Known rows, with every way that one mark hangs from another:
{K_277 {K_584 K_24 {K_383 {K_620 K_161}}} K_786}: [  67  362   30  171 -227   76   35 -174  -20 -340   87   35  204 -166
   12 -174  -48    2   46 -226  -97  -59  169   17   19  179   73 -119
   85 -126  -41 -128  117  121   88   84   99  -90  160 -176   35  -26
   45]
{K_584 {K_277 K_24} {K_383 K_620 {K_763 K_196 K_799}}}: [ -22  197  264  170  -29  -38   83 -204 -142 -418   78  126  196 -208
   92 -243  -80  -96  114 -255  -60   21  238   93   22   98  -92 -158
   48   -5  163   55  142   71  217  107   48  -64  378 -364   45 -198
   73]
{K_48 {K_383 {K_763 K_786}} {K_418 K_876}}: [  15  260  -21  -93   68 -233   -7 -198 -235 -210  114   27  157   63
  110   82 -284  129  110  -72  264 -155  -46   78 -104  -83 -145  -23
   62  206   43    9   73   47  -63  181  104    5  163 -445   72    0
  135]
{K_383 {K_620 K_161 K_584}}: [  91   22  -23  -18   93   10   44 -165 -140 -238   40   29    2   62
  127   63  119   39   71  -13  -96   57   44  233   44  -76  -97 -131
   10  118   71   50   36   59  -13   35    6   14   70 -319  -17 -120
   96]
{K_805 {K_48 K_383} K_196}: [ -36   88  -27 -100  -76 -134   -4 -159 -114 -217  -19  -28  -66  133
   11  177  -90  191    1   -5   20  250  149   11   32 -173  -66   17
 -151  -28   74  118   53   80  -71   58  150  152 -106 -187  -37 -141
   97]
{K_799 K_418 {K_876 {K_383 {K_763 K_196} K_805}}}: [ -82  -16   98   38  180 -419   51  -58  -89 -359   -7  110  -87 -169
  115  -18 -218  -85  213  -97  -55  172   20  201 -114 -114   99  -48
   38   88  -58 -146 -124   36  -76  158   65  -54  129 -253   63 -172
   -6]
{K_584 K_24 K_277 {K_383 {K_620 K_161}}}: [  41  217   99  272  -22  188   27 -235 -110 -318   52  117  332 -160
    9 -236  -30  -95    4 -176  -83  -11  116  -26   82  216   -9 -116
  150   70   90  -17  158  104  195   60  102 -116  374 -135  -34 -208
  -98]
{K_805 {K_48 {K_383 K_584} {K_418 {K_277 K_786} K_876}}}: [ -53  314  -66  -61  -17 -256    0 -190 -160 -244   41   61   20   89
   -3   14 -132  179   51    6  176   78   71   35  -56 -126  -20   47
  105  118  -19  -34  197   79 -106  137  178   33    8 -320  -29  -44
   72]
{K_383 {K_763 K_196 K_786 {K_799 K_418}} K_805}: [ -16  -58  282  -89   70 -293   81  -69 -158 -443  -25   88  -16 -128
  241  -13  -83  -44  270 -186  -55   86  167   84 -141 -154 -152 -251
 -221  193  137  105  -87   18   13  203 -133   14  182 -490   98 -192
  129]
{K_48 {K_418 {K_383 K_620 K_763 {K_805 {K_196 K_786}}}}}: [  54  189   24  -63  -21 -261   27 -322 -130 -309  -43  151  118   13
   43   52   -8   38  162 -154  125  -47   42  176  -40 -117  -97 -113
  109   95  134 -124   53   68 -110  133  164  -18  199 -407   -3 -136
  177]
{K_383 {K_620 {K_161 K_584}} K_763}: [  82   70   21  -83   17   83   69 -115 -136 -319  -55  -32   83  -29
  102   96   46   55  215 -136 -117   20   90  189    5  -71 -130  -61
   23  115  135   -1   37   75   33   29    7   17  130 -331  -39 -187
  100]
{K_620 K_161 {K_584 {K_24 K_277}} {K_876 {K_383 K_763}}}: [ 186  -32    4   14  146  -23   59 -125 -246 -418  352 -129  -45   70
  140   50  -74   79    2   48  -17  102  125   58   78  -19   62 -102
   38   37 -120   80  176   96  -36   51   10    5  179 -373  103 -452
  282]
{K_383 K_584 {K_763 K_161 {K_196 K_786}} K_805}: [ -24   81  302 -104    7 -140   14 -108 -261 -494 -110  116   59 -206
  111   -5  -43  -88  298 -191  -80   47  187  122  -71 -208 -131 -130
   64  173   83   47  123  -27   14  227    7   23  322 -502    1 -357
   36]
{K_786 {K_196 {K_48 {K_418 K_383}}}}: [  -3   64  -18  -36  -58 -100 -103  -95   65  -23  -46  107   50   72
   27   66  -97  -39   42   13  106   -5  -82   23    2  -75  -58  -42
  218    0   40  -31   93   25  -59   24  148   16   15 -171  -41 -181
  107]
{K_196 {K_48 {K_383 {K_620 K_161} K_805}}}: [  33   87   56  -58  -46  -37   74  -37  -42 -134 -112   66   60   24
  103  139  -25   37   83  -37    6  -18   38   70  -38 -203  -41 -138
  191  113  168   26  152  -21   88   19  135   80   96 -325 -101 -112
   96]
{K_763 K_786 {K_799 K_876}}: [ -82 -230  174  -36    8 -232   20   32  -29  -66  103  113  -80  -40
  179 -178 -132  -14  102  -17   11  148  123   33  -62  -76  -53 -231
 -385   75   27  131  -58   71   54  156 -144  -45   23 -236  112  -42
   91]
{K_620 {K_161 K_584} {K_876 {K_383 {K_763 {K_799 K_418}}}}}: [  -7 -148    4  -44   27  -49   30  -26 -119 -271   96 -135 -104  115
  143  -11  -96  171  112  -35  -30  114  155  176   48 -149   65  -38
  -20   64  -39  -13  126  110  -78    9  -58   31  -28 -307   42 -376
  207]
{K_48 {K_383 {K_620 K_161 K_584} {K_805 K_196}}}: [  79  137   60  -56   49 -161   67 -252 -235 -359  -59   38  111   55
  212  159  -40  197  102  -81  -18    9   83  182   48 -219 -167 -118
   21  158  156   86   54    0  -69  147  150  102  157 -494  -20 -179
   87]
{K_620 K_161 {K_584 {K_277 K_24}} {K_876 K_383}}: [  54  -38  -19   91  113  -70   86 -158 -226 -314  325  -90  -87   90
  189  -11  -42   55    4  -12   20  151  128  222  169   22   61 -111
   64   -2 -101  139  199   99   -5   39   29   -5  153 -385   50 -436
  244]
{K_24 {K_277 K_584} {K_763 K_786 {K_799 K_418 K_876}}}: [  77 -207  306  -28   91 -303   98   38 -185 -354  361   45 -119 -116
  139 -141 -132  -12   67  164   58  219  210 -197 -240   51   49 -196
 -314   13  -51  -14   -7   39    6  202 -140  -31  -53 -305  215 -148
  240]
{K_24 {K_763 {K_161 K_584} K_799}}: [ -73 -295  196 -123  -34  -58   64   79  -94 -126  174   83  -22    0
   26  -98  -16  128   20  190   60  123  205 -136 -114   -4   -8    1
 -227   82   16  -36  142   25   31   92 -191    4  -61 -223   67 -151
  102]
{K_763 {K_161 K_584} {K_196 K_786} {K_799 {K_876 K_383}}}: [-101 -308  250 -109 -117 -424  -38  115  -66  -53  160  140 -184  -70
   64 -331 -199   44  119    9  -48  248  304   60  -59 -230 -107 -121
 -336   83   -4  -36  180  159   55  195 -143   -4  -12 -378   70 -197
  114]
{K_584 {K_277 K_24} {K_383 {K_763 K_161 {K_786 K_196}}}}: [ -61  137  171  137 -100   16   21 -147 -131 -312  117   62  197 -217
  143 -181 -147 -122  117 -217   -2  100  180   -1   23  176  -72 -149
   88  -26   54   64  216   72  162  144   23 -115  362 -260   26 -240
   37]
{K_876 {K_383 {K_763 K_161 K_196 K_786 K_799}}}: [ -56 -126  171 -101 -100 -166   46   81  -13 -224  142 -116  -25 -219
   57 -148 -219   52  113  -97   23  -49  186   25 -152 -114  -29 -139
 -144  -22   33   53   32   96   25   97  -99   39   90 -370  112 -171
  151]
{K_805 {K_196 {K_48 {K_383 {K_763 K_786}}}}}: [  -8   33   34  -81  -76  -89  -19 -101  -61 -176   -5    5  -34   51
   22  110  -57   53   42  -57   72   92  123  103   25 -193  -60  -90
  -32  -23  105  127   69   37  -12   55   91  101  -31 -233  -19 -186
  167]
{K_786 {K_196 {K_48 K_418}}}: [  23   71   22  -35  -22  -55 -104  -60   45   -6  -44   95   21   86
   40  126  -93  -60   48   29   87    6  -98   38    2  -64  -67  -18
  217   22   12   -9   81   13  -17   34  148   20   12 -142  -56 -190
   86]
{K_763 {K_161 K_584} K_786 {K_799 {K_418 K_277}}}: [-164 -295   90  -94  -90 -344    4  135 -108 -164  102  105 -146  -93
  179 -282  -37   98  106   64   85  248  275  106  -95 -139  -62 -179
 -361  150   21    2  191  155  -59  219 -331  -77 -149 -352   82 -105
   66]
{K_196 {K_48 K_383} K_786}: [  22   85   36 -126 -148  -32  -50  -23   45  127 -119  122  -28   39
    5  130  -23  -91   26   17  -18   35   14  -11  -17 -200   36  -59
  172  -47   98  -34  250   17   71   99  164   41  -35 -183 -111 -128
   96]
{K_383 K_620 {K_763 K_786}}: [  88   46  127  -93   -7   18   70 -134  -90 -325  -47  -28  114 -143
  161   69    7  -96  231 -164  -70  -56   84  137  -84  -50 -138 -185
  -65   79  140   70  -39   60   60   85   -3    3  166 -354   18 -115
   95]
{K_584 {K_277 K_24 {K_786 K_196}}}: [  -4  179   47  139 -107  -57   40 -136  -17  -90   78   61  108 -106
   94  -79  -30  -96   28 -154   26   73   94    7  161  220    1    3
   97 -131  -48   31  132   90  108  117  146  -70  166  -80  -25 -144
  -34]
{K_876 {K_383 {K_763 K_799} {K_805 K_196}}}: [ -11   15  182  -73  -39 -157   58  -26   11 -337  -48  -77   19 -188
   65  -21 -154  156  132 -177   11  -85  162  102  -63 -112   11  -78
    1  -89   83    9  -15   40  -41   95   78   31  127 -325   41 -286
  148]
{K_799 {K_418 K_383 K_876}}: [-159   -9 -181   12   83 -264  -74 -152   20 -160  -54   83   13    4
   36 -230  -29   12    2  -45   90   62   22  104  -49  -12   84  -44
   45   46   10 -139    8   97 -211   36  -39  -89 -125 -100   55   50
    5]
{K_805 {K_196 {K_48 K_383}}}: [ -16   39    7  -49  -64  -88  -29  -91  -34 -109  -23   25  -47   89
  -21   89  -31   81  -19  -18   75   87  103   99   54 -191  -29  -38
   15  -35   88   87   81   24  -19   20  121  104  -66 -152  -41 -152
  134]
{K_799 {K_418 K_48} {K_876 {K_383 K_584}}}: [-148  -55   13  120  161 -358  -24  -42  -23 -291  -56   93 -127 -158
   58 -201 -211    4  129  -16   50  198   13  264  -99  -43  248  -81
  123   64  -80 -189  -19   65 -180  106  114  -77   11 -165   24 -158
  -87]
{K_277 {K_24 K_763} {K_584 K_383} {K_786 {K_196 K_48}}}: [ -10  258  138   78 -300   24   11 -205   25 -333  206   68  156 -139
   71  -89 -141  -40   55 -150   22   84  207 -152  -13  243  117  -53
  192 -291  -78 -133  248   65   45  114  169  -56   77 -279   35 -138
  169]
{K_161 {K_584 K_24 K_277 {K_383 K_620 K_805}}}: [  75  155  115  210 -111   43    6  -86 -100 -279  -78  111  247 -169
   16 -146  -91   44   75 -156  -46  -42  169  -12  113  166  -44  -17
  159  -26   83 -112  194   74   61   77   89 -108  185 -147  -58 -231
 -168]
{K_24 {K_277 K_584} {K_763 K_161 {K_786 K_196}}}: [ 142 -198  274  -92  -50 -133   38   24 -166 -288  376  -94  -12 -121
  149  -95 -115  -21   61  157   78  157  199 -297 -224   91  -75 -190
 -177   22  -70   19  124   41    6  151  -94    5   -1 -289  142 -204
  238]
{K_805 {K_196 {K_48 {K_383 K_584} K_418} K_786}}: [   2  139   50  -90  -85 -130  -96 -207 -102 -121  -62  135  -54  113
  -43  140  -26   17   34  -37  100   96   89  167   56 -251  -20  -29
   99  -27   77   15  174   54  -58  149  212   79  -38 -274  -68 -250
  149]
{K_763 {K_161 {K_584 K_277}}}: [ -44  -98   20   14  -96  -80   24  133 -105  -31   57   23  -19  -74
   27 -107  -33   55   42   27   35  106  148   57   41   27  -70    1
  -46   52  -12  -22  203   80   66   54 -103  -48   20  -93  -30 -125
  -40]

Rows:
[  31  -41  112  -66  -85 -114  -64  -39   30   46   37   80 -111   49
  -37  -47    7 -175   43  -26  -61  108   83  -17  -42 -174  -56 -112
   18   32   49   17  111   40   61   33   36   67  -38 -163  -42  -86
  110] | {K_763 {K_196 K_48 K_786}}
[  -8  117   17 -100  -13 -122 -100  -79  -26  -85  -21   79   86   71
   98   99 -190    7   80   11  143  -24  -68   47  -33 -113 -127  -23
  215  102   36   13  153   31   -9   86  152   25   77 -294  -40 -205
  127] | {K_786 {K_196 {K_48 {K_383 {K_763 K_161}} {K_418 K_876}}}}
[   1   -3  143  -31   39 -264   23  -92  -15 -222   -7   44  -26 -136
   85  -25 -190  -20  193 -145  -52  104   68  120  -31  -97   28  -69
   13  -18  -25  -60  -40   39  -19  133  174  -41  182 -211    3 -242
   85] | {K_799 {K_876 {K_383 K_763 {K_805 {K_196 K_786}}}}}
[  46  179   27 -118 -111 -117  -45  -88  -39   92  -60  184  -24  101
  -16  201  -61  -74   43   30   92    5  -36   52  -44 -210   15  -39
  233   26   80  -91  263   29   50  145  209   30   19 -275 -101 -119
  139] | {K_196 {K_48 K_383 K_418} K_786}
[ -98   96  -97  -99    9 -368  -13 -274   89 -310   38   35  169 -101
   44 -597   48  144   95 -157  183  -91  189   98  -68  -91  -89 -170
   17  109  155  -66  162  137 -181   25   10 -117   63 -377   38  -35
  277] | {K_418 K_277 {K_383 K_620 {K_763 K_799}} K_876}
[  54   22  184  100  -21  189   -1 -300 -113 -388  173   92  298  -51
  -16 -187  -44  -45   10  -52  -94   38  162 -218  -81  102  -12  -96
   40  141   68  -89  113   55   71   46   27  -18  246 -248   31 -139
    2] | {K_584 {K_24 {K_763 K_196}} {K_383 {K_620 K_161}}}
[ 132   44   -7   71 -132   -9  -17   60  -60  -76   73    0   60  -64
  -55  -47  -78  100  -21    9    9   25  147 -165   91  130   22   97
   21 -116  -62 -129  171   91  -28   58   21  -50  -53   12    4  -85
  -96] | {K_161 {K_584 {K_24 {K_277 K_786}}}}
[ -63  114  -72  -13  -29 -137  -43  -77    1  -86    3  134   17   59
  -77  -72  -61    1   14  -12  215  -60   13  101  -49  -96   46  -86
  256   43   59  -67  186   42  -37  -12   96  -24    6 -228  -33  -57
  142] | {K_196 {K_48 {K_418 {K_383 K_584} K_876}}}
[  49  -71   39   34  -93   40  -17    6  -88 -119  126   38  102  -42
  -93  -46 -105   72   -1   58   32   38  123 -205   36  130    0  129
  -41  -38  -25 -103  120   58  -42   32  -39   -4  -66  -76   10 -129
  -96] | {K_161 {K_584 {K_24 {K_763 K_196}}}}
[ -20   68  108   18  -57    7    4  -52   -5 -279  -87  -73   90 -238
  -23  -78 -119   53   75 -103   -2 -195   91  145  -47  -92   84  -27
  184 -111   37  -57   37   44  -67   49  125   36   65 -277   15 -189
  -42] | {K_876 {K_383 K_584 K_620}}
[ 188 -101  272  -55  -22 -180   81  -36  -71 -183  315  -14  -92   37
    4  -53   28  -45   -8  144    2  131  237 -286 -164  -47   10 -107
  -23   33  -60  -52  121    3   57   80   14   67   -9 -174   99  -91
  221] | {K_24 {K_277 K_786} {K_763 {K_196 K_48}}}
[  95  -12  -27  132  128   -3   66 -151 -224 -339  320  -60    2   54
  124  -34  -58   30  -28   17    9   89   94  146  170   67   73  -96
   54   41 -112  123  178  117   23   44   27  -26  199 -329   53 -478
  174] | {K_620 K_161 {K_584 K_24 K_277} {K_876 K_383}}
[ 109  -31   76   17   78 -115   43  -82 -187 -391  281  -46   -5  -49
   86    3 -135  -19   12   37   36  -10  129   88   51  -14   47  -63
   14  -19 -115   61  151   72  -11   60   -6    2  173 -368  116 -388
  185] | {K_620 {K_584 K_24} {K_876 {K_383 {K_763 K_161 K_196}}}}
